Each row has a class, written after it.
[  7   3   9   2  -8 -15  -2  -3  11 -16  10   3  -8   2  -6  -9  12  -6
   6  -3   7   2   4   4  -8  -6 -13  -2  -4  -7  -2  -1  11   3   6  -2]  G
[-16  -8  -5   1   0 -28 -13 -21   8   3  13   1  13  29   9  -5   6   4
  12   2  10  15  -2 -24   3   6  10  -9   8   1   2  13 -18 -12   3  -4]  B
[ 31  21  21 -38 -35  -5   4   5  14   0 -16  36   3 -11   1 -22   1   7
  -6 -19 -25  -7   0  25  -6 -39 -25   4 -14  11   6 -19  45 -14  -6 -18]  J
[  2  14 -15  10  14   3   0 -12   2  10 -13  -3  -9   0   5   6  -7  -4
  -4 -10  -1  15  -4 -10 -12  -2   3  13  -1  14   9   2  -6  -3  -7  33]  E
[-34   6 -17  -3  -9   9  13  -6  -1   0   3   6   8 -17  -2  21 -34  -2
   5  -7   2  16  16  -8 -19   4   9   1   5  86   6  15 -13 -35  -1  -3]  E
[ 27   9  -3  18  10 -40  -7  32  -4 -37  28  -6  -6 -18  -1  22   6 -23
  -3 -17 -10   3   6  -3 -30  -5  -5 -32  23  25  -8 -12 -18 -31  -9 -15]  N
[ 17   0   5  13   0  -1  -5   2   1  -3  10  -7  -8  -3  18   6  -7   9
   2  -8 -13  -8  -8  -9   4 -12  13   5   3  -3  -5 -11  -1  27   5  -1]  N
[-41 -40 -51  26  -3  12  -3 -70   7   3 -26   4 -23   7  59 -12 -56  29
 -20  -4 -27 -18 -38 -26  14 -11  15  16   7 -23  20 -38 -81  65  -6  19]  N
[  3   1 -19   4   5   6   5  -3   6  -5  -5   1  -2  -2  -5   1   4   0
   6  -2   5  18  -4  -4  -2   2   4   0   6   1  -2  -4  -2  -5   1   5]  B
[  8  -5  11  29   8  18  28   2  -5   3 -25   5 -23 -34 -41  19  17   1
 -19 -13 -32  16 -10  -8 -18   4   5  35  23  92 -21   2   2 -16  50  70]  G
[ 20 -16   6  -9 -12  15   4  16  -5 -37  -2  -2 -21 -15   5  -4  -4  -1
   8 -11 -20 -11   2   9 -15  -5  -2 -12   8  17 -20 -10  24  10  18  -9]  T
[ -2  -5  -2  -8  10  43  11 -16  15  -3 -17   8  11  -3   3 -18 -16 -20
   9 -12  -2  30  -3  -5 -41  16  -4  18  -2  30  -7   5  41   4  25 -19]  T
[ -9  -1   4  -5  -2   3 -11  13  -7   9   5  -5   3   2 -12  -1   7   8
   6   8  23 -13   9   6   0  -5   6   4  -5 -16   0   9   2   6  -1 -20]  G
[  4   6  -4   1  18 -16  -9  -2  -5  38  -8  -3 -10   7   0   0  -5   6
   7   1  24  13   6  -9 -13 -10   0   4   2  -6   7   6  12  -5 -13 -10]  E
[ 35 -12  10 -33  22   0 -32  -8  -3 -11   6  -5 -26   8  29  16 -11  16
   2 -31   3  10 -12  -6  22 -41   1 -20   5 -49 -15 -30 -19  41  15 -31]  N
[ 17   2  15 -23 -16   4  -5  15  -6   3  16 -10  -7  15  -5  -3  -3  23
  18   3 -10  -8   1   6   6 -25  10  12  -8  -8  -1  -3  23  11  -4 -34]  J
[  2  14  -5 -12  10  -9   1 -12  -7   8  11   2 -10 -10  13  21 -18  -1
 -17 -20  11  -4 -14  13  -5  -9 -11  -4  10 -18   4 -16  -3   3   2  17]  D
[ -5   0  -5 -17  12  10   2  -2  -8   0  -1  -3 -14 -11   0  19 -18  -3
   1  -6  14   4   8  21 -17  -4  11   6  -3 -14   1   2  16  -4  -6  -1]  T
[-24  12 -45  27  13 -19  -8  -1  -3  22   9  -4  12  -3 -39 -11  30 -26
 -17  17  49   3 -10 -17 -10  16  10  -1  -7  -8  15  31 -67 -27   8  43]  N
[  5  24  17 -26  27  38 -25 -29 -24  46 -19 -10  -1  -2  -3  28   3  20
   7 -12  10  20   4  24   4  -1 -11  27 -12  14   0  10  25  16   7  38]  F
[ 10   1   7   4  -5   6  -6   5  -5 -15  16  -3 -18   1   5   3  -4  16
   4  -2   5 -17  -6   0  16 -17   1   3  -3 -17   0 -11   3  20  12 -24]  F
[ 20  21   9 -47  13  -7 -27 -26  14  13  16  34   2   7  13 -16  -4   0
  -3  -1  21  -4   5  35 -18  25 -98 -15 -27 -35   7 -16  69  13  -2   5]  V
[  8   2  12   8 -18  10   0   8  -4  -9  15  -2  -2  -8  -8   7  -8  17
   4  10 -18 -21  -2   9  12 -11   2   7  -8  -7   5  -7  17  10  10 -19]  F
[ -2  -1   5   3   8 -16  -1 -12   1  12  -7  -3  12  12 -15 -16  14  -3
   1  11   6  22   0 -13  -4   4   0  11  -6   8  15  12   3 -13  -9   7]  V
[-13 -10 -26  11  -4  28  13   2  -5   1 -12  13   3 -52  -9  11 -18   2
  -1   6  -4 -15   2  28 -29 -19  15   3   5  32  -6 -10  62   9   5   7]  T
[  2   1  13 -32 -14  25  -5 -24   3  13   9   1   2  -6  27  18 -29  11
  -5 -10  -6  -3  -2  34   9  -9 -22   6 -12  -5   2 -24  30  28  -8 -23]  D
[-34  -6  17 -33 -18 -37   3  17  -5 -26  45 -10   7  -8 -14  21  30  22
   5  13  19 -36  -1  34  23 -14   5 -12   7 -40  17 -18   5  -8  -3 -24]  V
[-16   6  -4  -9  18  -1  12 -13   4  46  -9   1  -1  13  21   9 -14  13
  -2   0   8  21  -2  -7 -10   6  12  19   5   7   8   2   9  -7 -13  -5]  B
[  0   7 -14   6   5  -5  -6 -11   8   2 -13  -3   1   9 -11 -12  11 -16
   4  -3  14  17  -4  -5  -4   4  -7   3  -9  -7  14  10 -10 -17 -14  20]  E
[-12  -9  21 -61   7 -13  -5 -13 -19 -53  -2   7 -26  -5  -6  32 -14   7
  11 -28  -4  21  11  41   0 -23  -6   2   6  14   8 -17  -3 -11  -6  10]  B
[-15   4   6  -7   2   4  21 -17   6  13 -13  -6 -15  11   2   1 -18  14
   0  -5   5  14  -9   1  -1 -14  21  34  -9   1  20  -6  -4  -4 -15   3]  R
[  4   6 -10  20  14 -22 -23  17  -7   2   5 -14 -14   1   1  -3   3   7
   2  -2  27  -8   3  -9 -15 -11   6 -10   8 -11  -2   2 -10  -1 -22 -15]  V
[ 25  18  12 -17  31 -11  12   0 -12 -14   2 -13 -37 -32  10  35 -20 -16
 -13 -34  -1  31  -2  19 -46  -5  17  17   2  14 -12  -4  -2  -2  -4  48]  T
[-38 -23 -28 -18  30  11 -16   8   7 -46 -10  33 -27  26  10  -4 -36  20
  45 -33  10  48  22 -40 -11 -40  22 -16  29  63  -4   2  15 -16   0 -48]  B
[-16   6 -33  20 -15  31   2 -24  -2  22 -10  -4  -7 -12   9   5 -35  -5
 -31 -11  14 -27 -19  16 -14 -16  42  39  -4 -29  12  -1 -10  29   8   9]  T
[-15   2 -15  -2  14   9 -14  -8  -2   2 -14   9  -5   9  -1  -1   1  15
   8  -8  10  25   0 -14   7 -15   7  10  -1  29  11   2 -15  -9 -21  16]  D
[ -6  -8   0  13 -12   8  13   4   7 -19  11  -4  -6  -7   0   6  -5  10
   5  -1 -15 -16  -8  -2   4 -11  15   8   8  -1  -3 -15   5  13   7 -15]  J
[  3   2  -1   7 -16  -2  -3  13  -5  -9  13  -6  -1   0  -1   3  -1  11
  -7   4   0 -24  -2   3  16 -23  16   2   0 -19   8 -16  -4  21  -1 -14]  R
[-11  10 -14  -5   4   1  -7 -23  11   0  -5   1  -4   9  26   6 -18  -8
 -17 -19   7   8 -14  -2  -3 -11   1  -2  -2 -20  11  -6 -18   4  -8  10]  T
[ -3  -1  25  -9 -15 -18 -18 -11  -4 -22  15  -4   1  18  -6   5   2  11
   4  -6  -6  -2  16   2   7  -5   7  16  -1  18  12   1   4   2  -7  -9]  V
[  2  -8   1  12 -17 -19  -7  30 -28  -8   1  -8   1 -13 -14   3  19  21
   1  17  -3 -39   9   4  17 -29  27   5  15  11   7  -8  20  22  -8   4]  E
[ -8  -3  -9   6 -21  10  -9  18  -2 -30  -3  -2   0  -1 -17 -17  28  13
   4  14  -1 -47  -4  15  10  -6  16  11 -11 -19  -1   8  15  12   7  29]  V
[-13  21 -23 -13  37 -13 -19   9 -22  58 -20  -1 -15   7  14  10   6   3
  -7  -8  40  13  19   5 -21  -6   4   7   7  25  -3  14  -3  -7 -50  21]  J
[ -1  -1  14 -14 -12  -4   0   7  14 -25  -6   7  -5  13  11  -3  -1  -1
 -10 -14 -11   4   2   5  14 -19   2  11   0   9   0  -8  15   9 -12  -9]  V
[  2   2   0 -21   2   7   9 -20  12  12 -10  -3  13  16   3  -3 -12 -14
  -4   1   3  32  -4  -1   0  -3   3   6 -11 -30  14   3  10  -4  -9 -16]  T
[  9   0  11  30 -10   6 -24  -2 -10  -2   8  -1  19 -23 -20  -4  11  -2
  -4  11   6  -6  12  -3 -14   4   0   5  -9  57  -6   8   1   4  10 -15]  F
[  6  -8  12 -12 -17  13  -6   6 -11  -5  15  -7  -2  -5  15   6   6  25
   4   4 -14 -36  -1  14  19 -17  20   5  -2 -19  -4 -16  24  38  10  -5]  D
[-19  -2  -5 -13   3   1   3  -9   4  -3   0   4  -7  -7   6   9  -6   5
  -3  -7  10   5   2   2   0  -5   0  -3  -1  15  -2  -1  -8   0  -4  10]  G
[  8  -2   6   6  -4 -10  -9  17 -10 -12  12   0  -6  -3 -26  -3   9  12
  10   8  11  -6   1   0  10 -11  -5  -4   2  -4  -1   0   6  -2   4 -17]  F
[  5 -10  21  -9   1   7  -5  -5 -13  20   1  -6  -9   2  11   6  -7  27
   3   5 -13 -15   7   6   9 -10   7  15  -1   0   0  -7  41  31   5  -6]  V
[-19  -4   8   6 -23  16  -4  -1  17 -20  12   3   4   3 -10  -6 -13  19
  16   2   7 -11 -10   1  12 -12   5   9  -9  -5   3  -1   5   1  10 -43]  F
[ 34  28 -24  11  31 -31   5 -18   8  32 -10  -4  -4   6  36 -13   8 -45
 -11 -13  16  35 -12 -11 -45  44 -56 -23   6 -14 -16   4 -33 -17 -24  35]  J
[-21  16  -7 -33   1   5  23 -29  10   7   5  -1 -18   1  30  19 -48   2
  -1 -15   5  29  -2  22 -13 -18 -10  12  -7  13  12 -13   8   0 -17 -25]  F
[ -1   6  -1   4   2 -10   1   6   1   8  -5  -2  -3   3 -10  -7  16  15
  10  10  10   2  -3  -3   2  -6   2   4   1  -9   2   2   4  -9  -7  -6]  F
[ 25  16  -3 -34 -23   0  16  12  -9   9  14  -3   0  -7  -3  10  -1  -5
 -15   2  -6 -12   2  17  17 -12 -11  -6  -2 -26  10 -14   9   4  15 -13]  E
[ 14   3   7  -5  11   1   2 -15  14  -1  -8   3 -28  16  24 -11  -1  -9
  13 -20  -8  23  -5  -4 -13   5 -21   8  -5   3  -3  -2  -1   8   4  13]  N
[ -4  -4  -7 -21   7   6  11   0   1  -7   7  -7   6  -9 -12   4  -8 -17
   2  -3  22  13  -1   3 -14   9  -2 -13   0  -8 -13  10  -7 -10  17 -10]  G
[ 16  -2   5 -10 -14   7 -16  10  -8   0   4   6 -14   1  12  -2   6  35
  11   0 -13 -20   3  12  14 -23  10  13  -3 -23   4 -20  19  33  -3 -13]  B
[ 35  20  -8   0  13  -4  16   8   0  42  -3   5 -23   5  47  -6   1  12
 -28   6  -2 -22 -10  -2  -9  -9 -22   8   2 -19  -4 -24  35  27   4  -9]  V
[-26   2  -9  14   9  -9  -2  -5   9   7   2  22  -2  -7   2  -4  15   2
   3  -3  14 -14  -7   4   6   0  -9   0   0 -58  19  -9 -19  -2  -7   8]  J
[-13 -10  -2  -1 -10   8   0  -2   1  -8   2  13   9  -6 -12  -3 -10   8
   1   6  -3  -9   0  -6  10  -2  -1  -8   0  24  -7   5  14  -3  18  -7]  F
[-12  -1  -1 -30   5   9  -1  -7   6   8  -9  -5  -3   9  -8  -2  -7   8
  13  -2  27  22  12   3  -3 -10  11   5 -13  15   0  12  12 -13 -21 -19]  G
[ 26   8   6  -1 -14   4 -12   8  -6 -13  20 -14 -15  -4  18  16 -10   2
 -17  -9 -14 -20  -8  15   6 -24   7   0  -6 -26   1 -18   4  29   1  -7]  T
[ 22  -1  10   5 -14   5 -19  -5  -3  -7  -2 -10  -7   5   8  -6   3   9
  -9  -6 -11 -15  -9   4  21 -23   0   6  -6 -17   0 -11   9  33   3   1]  V
[  46  -53   18   15    4  -41  -48   18  -19  -25    7  -27  -21   27
   22  -17   -8   55   70   16  -17    6   19  -51   12  -23  -11  -63
   37  -27  -28  -27  -17   34  -14 -114]  N
[  2  11  -4  -5  -6  23  19  -8  16  11  -1 -10  17 -13   9  -6   5 -21
 -10   1   5   5 -14  14  -7  13  -2   6 -20 -10   3   5   6  -7   1   0]  V
[  3   7  -8 -18  12  -6   8  -8  -4  26  -5  -4   5  -3  18  18  -2  -2
 -19  -2  -4   8  -8  10   4  -1   6   0   6 -24   1 -10  -1  10  -7  21]  B
[ 20   2   2   3 -10  -6 -17  11  -1 -14   6   4   0   2   8  -1   3   5
   2 -10  -6  -3  -3   3   2 -17   0  -4   6  -1  -4 -11   4   9  -3 -18]  B
[-29  18  -4  29  15 -15  -2  -4 -11  -2  26 -18  -1   6  -8  32  -2 -18
  -5  -9  36   2   3  -2   8  -1  16   5  11 -21  32  11 -37 -27 -10 -11]  V
[  5   1 -20  28  15 -12 -14  -9 -24  29 -21  -6 -18 -16  -1   2  15   0
  -4   2  33 -14  -5  16  -9 -18   9   4  16 -43   1  -2  10  25  -5  31]  T
[  3   1   5  14  -7 -12 -13  12  -7 -12  20 -10   1  -2 -13   8   7   3
  -5  10   2 -13   0   6  10 -14   5  -2  -1 -11   3  -5   1  11  -5 -14]  F
[ 14   3   5  -4  -4  -2  -4   5  -4  10  -4   1   3   4   1  -9   6   8
   1   5   1  -8   2  -1   2  -6   0   1  -5 -14   0  -5   8  11   0   0]  R
[ 15  13   4 -19 -14   9   3  -5  -1   6  21  -2  -4   8  10  10 -19   0
  -4 -12 -12  -6  -5  10  -4 -16   2  13  -8   5   1  -5  15   5   7 -17]  J
[ 24  36  -3  11 -12 -14  29   9  11  44 -19   7   7  -4  14 -17 -21 -26
   1   5  -2  35   5   2 -32   9 -42  -6  -5  -3  20   8  20 -41 -38 -27]  T
[-15 -11  -8  12 -10  -6 -16  20 -11 -18   8  -6   7  -5 -13  -1   5  18
   0  12   0 -29   9 -10   4 -13  21 -12   8   7   2  -8 -16  13  -2 -10]  R
[  4  -2   3   0 -13   2  -1   1   0   2  10  -4  -5  -7   0  11  -1  14
  -6  -4  -5  -4  -7  12  18 -17  18  13   3 -15   5 -17   5  20  -2  -5]  B
